Each row has a name. Each piece below is followed by the name of the row it came from, unless a question asks for something else. Each question is about the rows just above it. Places in a row count from 1.

[151 135 133 127 129]  Tib
[ 42 129 141 131 127]  Fadab
[ 42 141 129 131 126]  bote
[101 104  37 127 129]  bup
[115 139 126 133 128]  Bal
[151 135 133 126 128]  vegot
[ 84  46 124 126 128]  Zuru
[108 123 210 129 128]  nev
[ 42 141 129] begins in row and place -> bote, 1
asked: [151 135 133 127 129] -> Tib
[133 126 128] begins in row and place -> vegot, 3
Row and place where [108 123 210 129] starts: -> nev, 1
[135 133 127] begins in row and place -> Tib, 2
Row and place where [ 46 124 126] starts: -> Zuru, 2
Row and place where [129 128] starts: -> nev, 4

[ 86  44 179 200 102 205]  Dira
[179 201 181 205 171 187]  denub
[113 141  78 133 103 159]  Luba
[201 179 179 200 181 205]  vakil
Where does [200 102] start? Give its row and place. -> Dira, 4
[179 201 181] begins in row and place -> denub, 1
[179 200 181 205] begins in row and place -> vakil, 3
Row and place where [179 201] starts: -> denub, 1
Row and place where [102 205] starts: -> Dira, 5

[125 150 116 127 128 177 174 143 134 134 146 141 110 125 100 131 114  96
 115 116 113 136 122 117 173 178 129 115 187  98  88 144 139 132 103 137] -> borub
[135 104 144 147 115  69  75 105 110 139 102 130 160 116 166 127 142 169
 146 148 135 118 140 145  84  67 131 152  67 157 170  99 116 141 160 125] -> pudo
[149  80 144  33 119 117 102 186 106 111 114  84 189 141 183 138 126 117
 131  91 146 132 101 129 133  77  82 122 111 158 108 114  89 133 116 106] -> gopu
[147  82 143  59 120  90  85 162 110 107 111  89 183 144 185 133 137 140
 134 104 154 126 113 129 102  64  93 127  78 163 137 112  96 123 138 105] -> feba
[131 130 128 133 121 134 133 130 122 137 128 137 133 119 129 130 125 124
 127 128 121 129 129 130 138 133 128 131 140 122 118 124 129 138 125 132] -> dasik
[131 137 122 153 117 117 133 115 125 130 132 145 129 123 130 125 132 139
 122 130 129 124 141 119 115 128 134 128 120 116 134 127 140 127 145 133] -> mepi
[142 144 111 182  91 100 143 106 113 133 138 172 147 114 144 121 136 151
 109 122 132 119 158 100  99 125 134 124 111  92 132 122 153 128 171 137] -> ripo
[134 155 102 175 107 117 158 106 134 114 151 161 119 134 122 118 137 142
 103 117 139 121 154  92 101 148 136 112 116  87 132 142 162 106 163 133] -> Fekos
[113 119 141  93 163 149 115 139 144 124 120  92 105 141 109 132 123 113
 145 139 125 134 106 152 147 133 129 131 138 157 132 136 110 125  96 121] -> kedo
[109 144 134 170 145 142 126 100 139 153 122 142  92 113  94 128 124 128
 143 164 107 129 132 153 142 150 157 145 147 133 139 126 134 142 115 143] -> vug
[137 116 126  22 135 203 173 209 127 112 145  91 142 145 125 142 103  61
 113  76 124 148  86 116 206 165  86  99 207 118  49 147 105 130  65 117] -> lubon
Row and place where [136 112 116] starts: -> Fekos, 27
Row and place where [113  76 124 148  86 116 206] starts: -> lubon, 19

[123  93 160 202 164 168 151 116 146 136 180  76 147 138 148  84 141 174
 169  94 179 155  97 202 195 113  73] = rasuv
[ 52 144  93 152 103 133 186 115  83 125 183  80  90 101 106 154 150 125
 118  95 161 152 150 156 159 123 187] = Ziko
[ 52 144  93 152 103 133 186 115  83 125 183  80  90 101 106 154 150  97
  94 169 179 174 155  71 113  61 183] = ruz
[ 96 137 106 132 128 129 138 123 115 120 114  88 125 114 136 105 150 118
 125 138 143 148 149 152 143 119 136] = Musap
[123  93 160 202 164 168 151 116 146 131 180  76 147 138 148 113 141 174
 169  94 179 155  97 202 195 113  73] = desu
Where does [150  97  94] start? Give its row and place. -> ruz, 17
asked: [ 52 144  93 152 103 133 186 115  83 125 183  80  90 101 106 154 150  97
  94 169 179 174 155  71 113  61 183] -> ruz
asked: [123  93 160 202 164 168 151 116 146 131 180  76 147 138 148 113 141 174
 169  94 179 155  97 202 195 113  73] -> desu
Row and place where [146 131 180  76 147 138 148 113 141 174 169  94] starts: -> desu, 9

[ 96 117 126 129  72] -> mufo
[ 93 141  81  95  80] -> Luvo
[124 126 103 120 150] -> gotov
[185 120  93 217 123] -> fizu
[180 140 168 151 107] -> Gemu
[140 180 108 147 134] -> lopu
Row and place where [129  72] starts: -> mufo, 4
Where does [180 140] start? Give its row and place. -> Gemu, 1
Row and place where [108 147] starts: -> lopu, 3
Where does [185 120  93] start? Give its row and place. -> fizu, 1
Where does [117 126 129  72] start? Give its row and place. -> mufo, 2
Row and place where [140 180] starts: -> lopu, 1

[123 132 136  84]  Kav
[156 118 141 217]  rurur
[142 157 118 217]  dozi
[114 132 136  90]  Luker
[123 132 136  84] is in which row? -> Kav
Where does [141 217] start? Give its row and place. -> rurur, 3
Where does [157 118] start? Give its row and place. -> dozi, 2
Where does [142 157 118] start? Give its row and place. -> dozi, 1

[124 181  73 132 115  98 128 153 106 125 154 182 111 129  96 198 225 128
 169 144  95 124  98 160 114 138  55 111 150 115 120 134 162 161 137  79
 162 137 124 200 188  95 163] -> bifi
[128 204 102  72 160 120 162 106 164 166 100 128 225  96 129 111 182 198
 155 153 146 140 159 139 152 138 124 127 130 201 174 125  95 171 149 137
  72 132 120 124 157 163 120] -> gude
[128 204 102  72 160 120 162 106 164 166 100 128 225  96 129 111 143 198
 155 153 146 140 159 139 152 138 124 127 130 201 174 125  95 171 149 137
  72 132 120 124 157 163 120] -> molo
[ 95 124  98 160 114 138] begins in row and place -> bifi, 21
Where does [128 225  96 129 111 182 198] start? Give its row and place. -> gude, 12
asked: [128 204 102  72 160 120 162 106 164 166 100 128 225  96 129 111 143 198
 155 153 146 140 159 139 152 138 124 127 130 201 174 125  95 171 149 137
  72 132 120 124 157 163 120] -> molo

[123 127 126 132 124] : Vog
[128 134  83 127  86] : gomin
[142 109  97 118 212] : gak
[175 150 150  94 123] : butaz
[131 124 127 127 129] : Kufoz
[131 124 127 127 130] : Ribez
[128 134  83 127 101] : vave
Which row holds [131 124 127 127 129]? -> Kufoz
asked: [128 134  83 127 101] -> vave

[138 150 143 104 111] : fibe
[131 140 134 123 119] : san
[142 158 149  94 104] : bezek
[112  74  98 160 169] : Tetip
[125 130 126 140 127] : Mibuz
[122 123 121 147 133] : tunet
[160 176 120  42  90] : duruf
[163 173 171  32  91] : pode
[160 176 169  42  90] : Muma
[143 140 145  79 118] : Gar
[150 143 104] begins in row and place -> fibe, 2
[149  94 104] begins in row and place -> bezek, 3

[126 131 111 194 130 214 205 124 124  69  63 112  59 124 212 125  58 130
 138]  ribav
[131 124 138 108 123 104 106 134 135 145 148 135 147 134 101 129 146 128
 120]  mosa
[131 124 138 108 123 104 106 134 135 145 167 141 172 125  76 125 167 131
 123]  Sumot
[ 92 133 136 135 133  84 120 107 121 150 152 139 154 121  97 123 151 133
 125]  Letuv
[126 130  84 120 133 135 136 127 127 170 176 142 183 126  62 127 178 129
 121]  Guka
[103 159 123 121 152 120 120  84  92 133 135 135 133  84 120 107 134 146
 135]  faf
[150  91 133 133 106 134 133 170 168 124 124 122 124 171 134 145 124 113
 121]  nuze
Row and place where [ 92 133 135 135 133  84 120 107] starts: -> faf, 9
Where does [124 212 125] start? Give its row and place. -> ribav, 14
Row and place where [136 135 133  84 120] starts: -> Letuv, 3

[125 187 116 120 174 165  89  70 107 185 122] -> nas
[ 95 127 132 100 137  97 161 149 142  87 141] -> Lelu
[ 79 150 114 116 158 136  99 158 133  99  84] -> rakeg
[150 223 165 169 147 154  94  78 131 105  98] -> Kad
[168  55 167  97 179 154  81  89 139  93 112] -> zok
[159 157  66 117  97  57 103  93 150 134 148] -> lal
[150 223 165 169 147 154  94  78 131  79  87] -> mufe
[ 73 123 147 132  96 108 136 169 155 172 177] -> lata
[132 155 132  47 138 112  74  76 104 164 158] -> Mok
[100  84 173  82  78  94 131 147 154  79  67] -> Dop
Where does [100  84 173  82  78] start? Give its row and place. -> Dop, 1
Where does [132 155 132  47 138 112  74] start? Give its row and place. -> Mok, 1
Where does [147 154  94  78 131  79] start? Give its row and place. -> mufe, 5

[117 142  66  15  51  41 136 134  85 142]  zozu
[ 94 147 126 118 116 119  98 151 139 127]  lonu
[194  39 118 134 143 142 198  56  43 184]  lufe
[116 120 145 141 137 140 107 133 146 141]  felof
[118 138  82  50  76  68 138 131  90 141]  vegur
[159  88 117 125 131 131 161  93  75 158]  kif
[117 139  75  36  65  56 138 133  88 141]  sene
[118 139  79  41  69  61 138 133  89 141]  gubib
[ 55 160 133 118 114 117  61 181 156 119]  Dubip
[ 53 163 139 123 115 119  50 193 159 109]  vime
[128  84 171 202 170 182 111 119 138 148]  gose
[126  87 180 211 174 189 109 122 142 157]  lele
Row and place where [126 118 116 119] starts: -> lonu, 3
Row and place where [163 139 123 115 119  50 193 159 109] starts: -> vime, 2

[150 101 122 182 101  53 174  76  46 103 227 179  47]  duki
[ 76 150 199  87 139  47 105 111 120 145 223  73  67]  guvar
[227  64  47 208  49 171 106 148  54  86  88 202 157]  seker
[112 172 142 120 199  85  75 140 194 185  59 111 102]  finuv
[121 107 147 147 108 124  82 172 125  96  32 141 160]  Basof
[194  53  47 148 106  54 157 202 208  49 171  88  86]  volom
[194  53  47 194  82  24  98 158 128  95 160 180  90]  Rup
Row and place where [ 47 208  49 171 106 148  54  86  88 202] starts: -> seker, 3
Where does [ 47 105 111 120] start? Give its row and place. -> guvar, 6
[147 108 124  82 172 125] begins in row and place -> Basof, 4
Row and place where [208  49 171 106 148  54  86  88 202 157] starts: -> seker, 4

